Here is a tiny trained network, its code and every weight. The questions are about switching its units off for an input and a target symbol, where a switched-off unit gives its printed mean instead of its output.

import numpy as np


def w(rows, s, z=0):
    codes = np.array(rows[::2]) - 128.0
    scale = np.full(codes.shape[1], s)
    scale[-1] = z or s
    return codes * scale


def f(y):
    return y / 2 * (1 + np.tanh(0.7978845608 * (y + 0.044715 * y**3)))


def softmax(a):
    e = np.exp(a - a.max(-1, keepdims=True))
    return e / e.sum(-1, keepdims=True)


def log_softmax(a):
    a = a - a.max(-1, keepdims=True)
    return a - np.log(np.exp(a).sum(-1, keepdims=True))


def net(x, mask):
    ids = ['αβγδεζηθλμξπτψω'.index(c) for c in x.split()]
    T = len(ids)
    res = E[ids] + P[:T]
    u = 0
    for l in range(2):
        r = res
        for j in range(2):
            rows = slice(2 * j, 2 * j + 2)
            q, k, v = (r @ M[l][rows].T for M in (Q, K, V))
            z = softmax(np.where(np.tri(T) > 0, q @ k.T / 2**0.5, -1e9)) @ v
            o = O[l][rows]
            res = res + np.where(mask[u + j], z, o[:, -1]) @ o[:, :-1]
        u += 2
        y = f(res @ A[l][:, :-1].T + A[l][:, -1])
        res = res + np.where(mask[u : u + 4], y, B[l][:, -1]) @ B[l][:, :-1]
        u += 4
    return log_softmax(res[-1] @ U[:, :-1].T + U[:, -1])


Q, K, V, O, A, B = {}, {}, {}, {}, {}, {}
E = w([
[254,36,126,130],'α',
[150,129,71,75],'β',
[95,119,187,128],'γ',
[151,111,102,60],'δ',
[117,73,108,98],'ε',
[92,159,164,158],'ζ',
[62,123,22,38],'η',
[120,61,49,157],'θ',
[173,188,137,107],'λ',
[220,184,156,29],'μ',
[194,157,12,37],'ξ',
[159,223,146,193],'π',
[101,124,180,149],'τ',
[130,89,152,53],'ψ',
[73,188,90,131],'ω',
],0.015)
P = w([
[208,128,98,1],'0',
[122,102,69,142],'1',
[145,127,102,88],'2',
[78,102,130,158],'3',
[124,147,133,91],'4',
[104,119,137,113],'5',
[144,168,141,41],'6',
[109,109,119,135],'7',
[146,145,111,62],'8',
],0.0067)
Q[0] = w([
[35,161,26,4],'0.h0',
[221,101,75,31],'0.h0',
[168,29,100,150],'0.h1',
[158,2,57,88],'0.h1',
],0.0086)
K[0] = w([
[2,201,136,63],'0.h0',
[165,173,171,115],'0.h0',
[170,43,55,66],'0.h1',
[137,49,122,114],'0.h1',
],0.0093)
V[0] = w([
[83,163,99,99],'0.h0',
[131,5,94,145],'0.h0',
[56,69,254,2],'0.h1',
[149,161,73,88],'0.h1',
],0.0078)
O[0] = w([
[35,176,18,132,236],'0.h0',
[184,3,24,68,209],'0.h0',
[24,22,200,94,181],'0.h1',
[115,211,177,145,253],'0.h1',
],0.0063,0.0034)
A[0] = w([
[39,111,41,251,251],'0.n0',
[42,77,117,54,131],'0.n1',
[29,96,77,52,89],'0.n2',
[183,93,2,24,85],'0.n3',
],0.006,0.003)
B[0] = w([
[140,184,190,63,205],'0.n0',
[171,155,231,116,222],'0.n1',
[155,218,198,245,236],'0.n2',
[48,56,170,184,255],'0.n3',
],0.011,0.0068)
Q[1] = w([
[192,22,216,63],'1.h0',
[120,61,177,111],'1.h0',
[83,241,171,150],'1.h1',
[45,29,104,253],'1.h1',
],0.0063)
K[1] = w([
[110,67,114,134],'1.h0',
[187,147,139,31],'1.h0',
[75,245,184,102],'1.h1',
[148,98,186,181],'1.h1',
],0.011)
V[1] = w([
[130,96,2,92],'1.h0',
[191,127,181,103],'1.h0',
[133,82,154,12],'1.h1',
[181,119,132,233],'1.h1',
],0.009)
O[1] = w([
[106,126,78,152,8],'1.h0',
[186,163,114,160,145],'1.h0',
[187,49,57,104,95],'1.h1',
[97,116,142,248,136],'1.h1',
],0.013)
A[1] = w([
[254,158,109,121,146],'1.n0',
[162,47,108,120,2],'1.n1',
[153,181,83,171,150],'1.n2',
[133,50,167,129,154],'1.n3',
],0.0087,0.0069)
B[1] = w([
[183,80,1,187,175],'1.n0',
[102,221,78,210,166],'1.n1',
[163,184,168,168,115],'1.n2',
[102,119,187,65,254],'1.n3',
],0.0089,0.0055)
U = w([
[179,117,121,237,89],'α',
[96,112,119,61,129],'β',
[213,128,140,110,110],'γ',
[169,122,137,105,41],'δ',
[137,58,185,97,185],'ε',
[169,168,108,96,119],'ζ',
[96,190,152,152,105],'η',
[38,69,132,87,163],'θ',
[209,198,94,137,207],'λ',
[223,182,86,61,41],'μ',
[67,150,86,57,138],'ξ',
[235,225,102,192,114],'π',
[184,134,122,118,102],'τ',
[250,143,151,153,2],'ψ',
[156,254,93,5,121],'ω',
],0.0087,0.0037)

Each question gives the input, a string of symbols that net reads in full, and the target symbol t.
The units are the heads (2 rows each of Q, K, V and O) and the neurons (one row each of A and B). Each row of codes is followed by its name. A weight is (code - 128) times the scale printed after its matrix; where a second scale follows, it is the last column's (O, A, B and U).
mask holds one flag per unit, layer by layer, with each layer's heads first. A switched-off unit (its flag False) gives its mean, the last column of its rows in O or B, instead of its output. The means were averaged over made-up inputs and are rounded, as every weight is.
A unit's drop is (log p(t) with every unit on - log p(t) with that unit switched off) / (log p(t) with every unit on - log p(t) with every unit switched off).
The circuit of an input: a set's keep is (log p(t) with only the set's units on - log p(t) with every unit switched off) / (log p(t) with every unit on - log p(t) with every unit switched off). Starting from all 12 units, units are removed one at a time, each time the one whose removal leaves the highest keep (on an exact tie, the one counted first), for as long as the keep stays at least 0.8.
units of the circuit, in order: the units of the circuit, biggest drop first
top k neurons: the k neurons with the biggest drops, biggest first
top k neurons in layer l: the k neurons of layer l with the biggest drops, biggest first
input ε β π, target π: units of the circuit, in order	[0.h1; 1.n2]
input ε η ε θ η δ ψ, target η: units of the circuit, in order	[0.n2; 0.h0; 1.h1]
input ε θ η ω θ λ, target ω: units of the circuit, in order	[0.n3; 0.n2]
input π ε ε ε η, target η: units of the circuit, in order	[1.h1; 0.h0]
input η ζ δ ε γ ε α ε ω, target ω: top 2 neurons	[0.n3; 0.n0]
input α ψ ε, target α: units of the circuit, in order	[0.h0; 1.h1; 0.n0]
input μ μ δ, target μ: units of the circuit, in order	[1.h1; 0.n2; 1.n0]
input η β η η η β, target η: units of the circuit, in order	[0.n2; 1.h1; 0.h0]
input ε β β, target ε: top 2 neurons	[0.n3; 1.n1]
input ε ω ξ λ η ε ω ω τ, target ω: units of the circuit, in order	[0.n3; 1.h1; 0.n2]
input ψ η ε ε δ ε η δ δ, target η: units of the circuit, in order	[0.n2; 0.h0; 1.h1; 0.h1]
input γ ε ε ω ζ, target ω: units of the circuit, in order	[0.n3; 0.n2]
input δ η β, target η: units of the circuit, in order	[0.n2; 0.h0; 1.h1; 0.n3]
input ε θ η γ η ε η ε θ, target η: top neuron in layer 1	[1.n0]
input ε μ η η ε ε, target η: top neuron	[0.n2]
input ψ γ ψ, target ψ: top 3 neurons	[0.n1; 1.n0; 0.n3]
input ε η ε ε η β θ, target η: top 3 neurons in layer 0	[0.n2; 0.n3; 0.n0]
input ε ε ε, target ε: top 4 neurons	[0.n3; 1.n3; 0.n1; 0.n2]
input θ δ θ, target θ: top 3 neurons	[0.n3; 0.n2; 0.n1]
input ω ζ ζ, target ω: top 3 neurons	[0.n3; 0.n2; 0.n1]
input α ε ψ ε ψ η ε ε ξ, target ε: top 3 neurons	[0.n3; 0.n0; 1.n1]
